Here is a tiny trained network, its code and every weight. The questions are about switching its units off for an input and a target symbol, where a switched-off unit gives its printed mean instead of its output.

import numpy as np


def w(rows, s, z=0):
    codes = np.array(rows[::2]) - 128.0
    scale = np.full(codes.shape[1], s)
    scale[-1] = z or s
    return codes * scale


def norm(h):
    return h / np.sqrt((h * h).mean(-1, keepdims=True) + 1e-5)


def f(y):
    return np.maximum(y, 0)


def softmax(a):
    e = np.exp(a - a.max(-1, keepdims=True))
    return e / e.sum(-1, keepdims=True)


def log_softmax(a):
    a = a - a.max(-1, keepdims=True)
    return a - np.log(np.exp(a).sum(-1, keepdims=True))


def net(x, mask):
    ids = ['ΓΛΣΦΨΩβεζηθμξ'.index(c) for c in x.split()]
    T = len(ids)
    res = E[ids] + P[:T]
    u = 0
    for l in range(2):
        r = norm(res)
        for j in range(2):
            rows = slice(3 * j, 3 * j + 3)
            q, k, v = (r @ M[l][rows].T for M in (Q, K, V))
            z = softmax(np.where(np.tri(T) > 0, q @ k.T / 3**0.5, -1e9)) @ v
            o = O[l][rows]
            res = res + np.where(mask[u + j], z, o[:, -1]) @ o[:, :-1]
        u += 2
        y = f(norm(res) @ A[l][:, :-1].T + A[l][:, -1])
        res = res + np.where(mask[u : u + 8], y, B[l][:, -1]) @ B[l][:, :-1]
        u += 8
    return log_softmax(norm(res)[-1] @ U[:, :-1].T + U[:, -1])


Q, K, V, O, A, B = {}, {}, {}, {}, {}, {}
E = w([
[139,184,115,73,138,217,144,202,134],'Γ',
[148,75,106,143,86,94,96,104,160],'Λ',
[204,133,168,147,110,126,109,253,154],'Σ',
[156,142,127,84,159,84,157,50,92],'Φ',
[124,117,144,110,176,138,168,119,127],'Ψ',
[156,145,190,111,141,115,135,106,177],'Ω',
[107,119,120,151,129,172,172,108,119],'β',
[110,131,87,53,154,113,129,90,129],'ε',
[92,125,136,110,109,139,113,111,140],'ζ',
[143,173,194,137,81,195,85,61,140],'η',
[111,105,148,173,158,146,109,156,90],'θ',
[211,176,95,148,70,150,100,100,107],'μ',
[126,166,169,126,68,81,125,107,104],'ξ',
],0.026)
P = w([
[137,88,170,66,107,126,177,129,2],'0',
[86,107,187,110,145,145,144,121,50],'1',
[76,120,179,131,157,160,120,131,83],'2',
[101,124,175,132,146,160,128,127,105],'3',
[117,132,170,131,150,158,122,130,119],'4',
[133,141,171,139,145,172,122,117,126],'5',
[145,150,175,143,138,169,121,115,135],'6',
],0.0077)
Q[0] = w([
[103,52,81,199,178,172,175,97,105],'L0H0',
[85,89,15,110,48,77,29,139,130],'L0H0',
[177,17,220,101,94,172,11,161,134],'L0H0',
[102,159,53,195,154,175,143,198,156],'L0H1',
[158,249,186,124,153,130,110,188,15],'L0H1',
[233,1,152,238,102,63,126,183,117],'L0H1',
],0.0044)
K[0] = w([
[145,124,124,143,177,123,78,167,156],'L0H0',
[151,12,109,34,98,130,63,141,69],'L0H0',
[83,140,120,227,108,122,82,154,182],'L0H0',
[139,103,49,170,151,254,168,135,69],'L0H1',
[223,191,127,128,181,153,97,132,40],'L0H1',
[169,85,148,217,134,91,133,171,181],'L0H1',
],0.0066)
V[0] = w([
[104,91,109,178,169,104,118,166,184],'L0H0',
[65,254,83,147,119,2,187,138,127],'L0H0',
[35,168,36,56,165,105,53,126,195],'L0H0',
[216,141,136,54,210,97,34,173,106],'L0H1',
[141,71,199,100,95,163,96,107,133],'L0H1',
[166,172,113,197,240,220,236,76,95],'L0H1',
],0.0049)
O[0] = w([
[88,233,143,113,162,2,117,114,117,1],'L0H0',
[173,165,198,123,208,140,85,187,172,126],'L0H0',
[196,135,152,111,67,162,152,74,93,30],'L0H0',
[144,84,144,32,172,85,121,225,92,131],'L0H1',
[58,128,90,86,114,180,142,205,173,187],'L0H1',
[172,179,219,79,154,180,153,128,113,107],'L0H1',
],0.0085,0.0049)
A[0] = w([
[141,164,131,108,161,124,176,82,182,143],'L0N0',
[145,108,140,143,100,109,112,63,103,63],'L0N1',
[119,114,137,134,86,58,109,116,99,102],'L0N2',
[105,136,104,198,77,137,98,143,134,202],'L0N3',
[128,116,143,131,64,107,175,134,17,2],'L0N4',
[76,45,149,112,190,159,210,176,245,135],'L0N5',
[77,106,148,119,137,150,100,99,72,139],'L0N6',
[152,146,213,95,115,150,137,105,139,202],'L0N7',
],0.011,0.0029)
B[0] = w([
[105,128,190,217,141,95,131,167,174,176],'L0N0',
[118,100,107,118,161,93,172,169,151,174],'L0N1',
[107,193,99,187,91,184,114,186,80,195],'L0N2',
[196,151,112,173,194,171,115,124,173,255],'L0N3',
[45,103,170,120,150,87,137,111,42,207],'L0N4',
[78,167,154,64,106,2,63,111,78,240],'L0N5',
[89,102,199,109,84,98,203,160,99,235],'L0N6',
[140,170,94,185,115,158,96,157,194,246],'L0N7',
],0.0088,0.0072)
Q[1] = w([
[103,121,102,55,107,167,87,100,170],'L1H0',
[132,106,173,118,199,93,164,9,116],'L1H0',
[183,44,51,115,183,119,85,167,235],'L1H0',
[114,98,178,171,146,130,90,87,98],'L1H1',
[82,132,140,128,131,134,143,143,91],'L1H1',
[125,157,123,110,170,122,170,166,94],'L1H1',
],0.012)
K[1] = w([
[69,108,73,43,104,174,95,132,197],'L1H0',
[132,96,141,128,205,65,186,2,102],'L1H0',
[168,56,81,117,212,147,108,169,220],'L1H0',
[102,95,99,233,124,85,166,99,119],'L1H1',
[92,170,135,130,157,140,176,139,31],'L1H1',
[159,142,160,133,213,135,156,192,132],'L1H1',
],0.0077)
V[1] = w([
[141,242,152,200,111,156,153,191,224],'L1H0',
[139,170,114,154,109,107,104,75,128],'L1H0',
[83,20,102,79,179,120,186,117,146],'L1H0',
[76,135,176,156,82,65,102,74,253],'L1H1',
[113,141,130,98,41,168,118,69,130],'L1H1',
[113,95,127,133,128,82,138,96,103],'L1H1',
],0.0056)
O[1] = w([
[109,35,117,26,129,128,117,126,1,235],'L1H0',
[71,130,204,163,149,139,122,85,84,68],'L1H0',
[119,150,163,186,84,183,67,184,5,2],'L1H0',
[177,174,136,103,103,106,139,145,174,45],'L1H1',
[160,132,147,158,224,86,101,185,134,103],'L1H1',
[144,76,178,117,93,113,101,118,159,151],'L1H1',
],0.0064,0.0022)
A[1] = w([
[75,81,123,99,131,102,170,92,83,91],'L1N0',
[71,134,171,126,129,113,177,126,100,180],'L1N1',
[129,134,169,123,138,175,158,80,180,121],'L1N2',
[154,110,135,99,92,119,118,153,95,136],'L1N3',
[151,133,104,70,128,148,122,116,93,100],'L1N4',
[249,161,83,123,161,150,109,115,120,2],'L1N5',
[119,131,122,172,128,172,137,136,84,71],'L1N6',
[85,85,136,97,115,82,133,98,57,91],'L1N7',
],0.016,0.005)
B[1] = w([
[87,84,160,166,174,180,172,104,125,183],'L1N0',
[94,128,122,92,132,75,145,86,131,249],'L1N1',
[135,158,136,142,69,135,88,181,150,156],'L1N2',
[95,82,147,160,134,126,153,92,108,151],'L1N3',
[119,149,87,133,129,141,93,114,140,141],'L1N4',
[138,134,176,123,180,126,97,73,68,157],'L1N5',
[150,132,144,102,100,129,114,121,150,178],'L1N6',
[192,102,169,219,170,247,201,123,192,199],'L1N7',
],0.016)
U = w([
[76,116,163,170,140,156,204,105,158,164],'Γ',
[52,167,171,99,77,2,96,79,153,81],'Λ',
[178,184,163,140,39,158,125,189,167,182],'Σ',
[154,153,168,142,119,106,72,78,40,213],'Φ',
[131,120,118,104,112,101,133,132,132,30],'Ψ',
[147,127,114,105,100,106,141,130,134,82],'Ω',
[117,135,123,120,107,98,126,139,119,3],'β',
[112,64,42,173,74,74,87,95,142,196],'ε',
[119,116,120,106,94,108,122,129,127,26],'ζ',
[140,55,158,97,111,61,126,217,86,190],'η',
[121,136,109,130,116,92,132,141,119,61],'θ',
[70,169,70,60,148,159,144,188,91,227],'μ',
[125,130,117,114,112,98,130,139,120,72],'ξ',
],0.0089,0.0026)

Each question gives the input, a string of symbols that net reads in full, and the target symbol t.
The units are the heads (3 rows each of Q, K, V and O) and the neurons (one row each of A and B). Each row of codes is followed by its name. A weight is (code - 128) times the scale printed after its matrix; where a second scale follows, it is the last column's (O, A, B and U).
mask holds one flag per unit, layer by layer, with each layer's heads first. A switched-off unit (its flag False) gives its mean, the last column of its rows in O or B, instead of its output. The means were averaged over made-up inputs and are rounded, as every weight is.
A unit's drop is (log p(t) with every unit on - log p(t) with that unit switched off) / (log p(t) with every unit on - log p(t) with every unit switched off).
The circuit of an input: a set's keep is (log p(t) with only the set's units on - log p(t) with every unit switched off) / (log p(t) with every unit on - log p(t) with every unit switched off). Starting from the 12 units with the biggest drops (on a tie, the unit counted first), units are removed one at a time, each time the one whose removal leaves the highest keep (on an exact tie, the one counted first), for as long as the keep stays at least 0.8.
circuit, biggest first: the units of the circuit, biggest drop first
most important unit: the unit with the biggest drop
k most important neurons: the k neurons with the biggest drops, biggest first
top k neurons in layer l: the k neurons of layer l with the biggest drops, biggest first
which heads matter: for each layer, one digit per head in row order, 1 if its drop is at least 0.15 and else 0, layers parted by /
drop of u: that unit's drop, to one decimal
input θ ξ Σ, target η: 3 most important neurons	(L1N1 L1N7 L1N3)
input ξ ε η ζ ξ, target Λ: 2 most important neurons	(L0N4 L0N3)
input ζ ξ β ξ ξ μ, target Φ: top 2 neurons in layer 1	(L1N5 L1N7)
input ξ Φ ξ η ξ Ω ξ, target Φ: 2 most important neurons	(L0N6 L0N3)
input Ω Ψ Φ Φ, target Λ: 3 most important neurons	(L0N7 L1N7 L0N5)
input θ ξ ξ ε ξ, target Σ: 4 most important neurons	(L0N3 L1N1 L0N5 L0N6)
input β Λ ξ Φ ε ξ, target Λ: circuit, biggest first	(L0N7 L1N7)
input β Φ β ε η ε β, target Σ: circuit, biggest first	(L0H1 L1N2)
input ξ ζ Φ ε ε Φ ε, target Σ: 2 most important neurons	(L1N1 L0N3)
input ε Φ ξ Σ Ψ ξ η, target Σ: most important unit	L1N2
input ε ε ξ ξ ε ε, target Φ: top 4 neurons in layer 1	(L1N5 L1N7 L1N1 L1N6)
input ε μ μ ξ μ ξ ε, target Λ: 2 most important neurons	(L1N7 L0N4)
input ξ μ μ ζ β Φ ζ, target Λ: top 2 neurons in layer 0	(L0N5 L0N3)
input Σ η η ξ η Λ, target ε: which heads matter	01 / 00
input Φ μ Γ, target μ: top 2 neurons in layer 1	(L1N7 L1N1)
input μ ε η ε ε ξ Γ, target μ: 3 most important neurons	(L1N7 L0N3 L1N1)
input ξ β ξ Γ β, target Λ: most important neuron	(L1N7)
input Γ ζ η Σ, target η: 2 most important neurons	(L1N7 L1N1)
input Λ η η ε Σ ε ε, target Σ: 2 most important neurons	(L0N3 L0N5)
input ξ μ ξ ξ θ ξ, target Φ: 3 most important neurons	(L0N3 L0N6 L1N5)
input ξ η Φ Σ ζ Ω, target Λ: most important neuron	(L0N5)
input η η Φ Φ, target Λ: top 2 neurons in layer 0	(L0N7 L0N3)
input η ε β η Φ β, target Λ: top 2 neurons in layer 0	(L0N5 L0N3)
input ξ μ ξ ε ξ, target Σ: drop of L0N2	0.1
input ε Φ μ ξ μ θ ε, target Λ: drop of L0H0	1.3
input Γ μ ζ ξ Φ Λ ζ, target Λ: drop of L0N6	0.3
input η Λ ε Λ, target ε: drop of L0N5	0.0
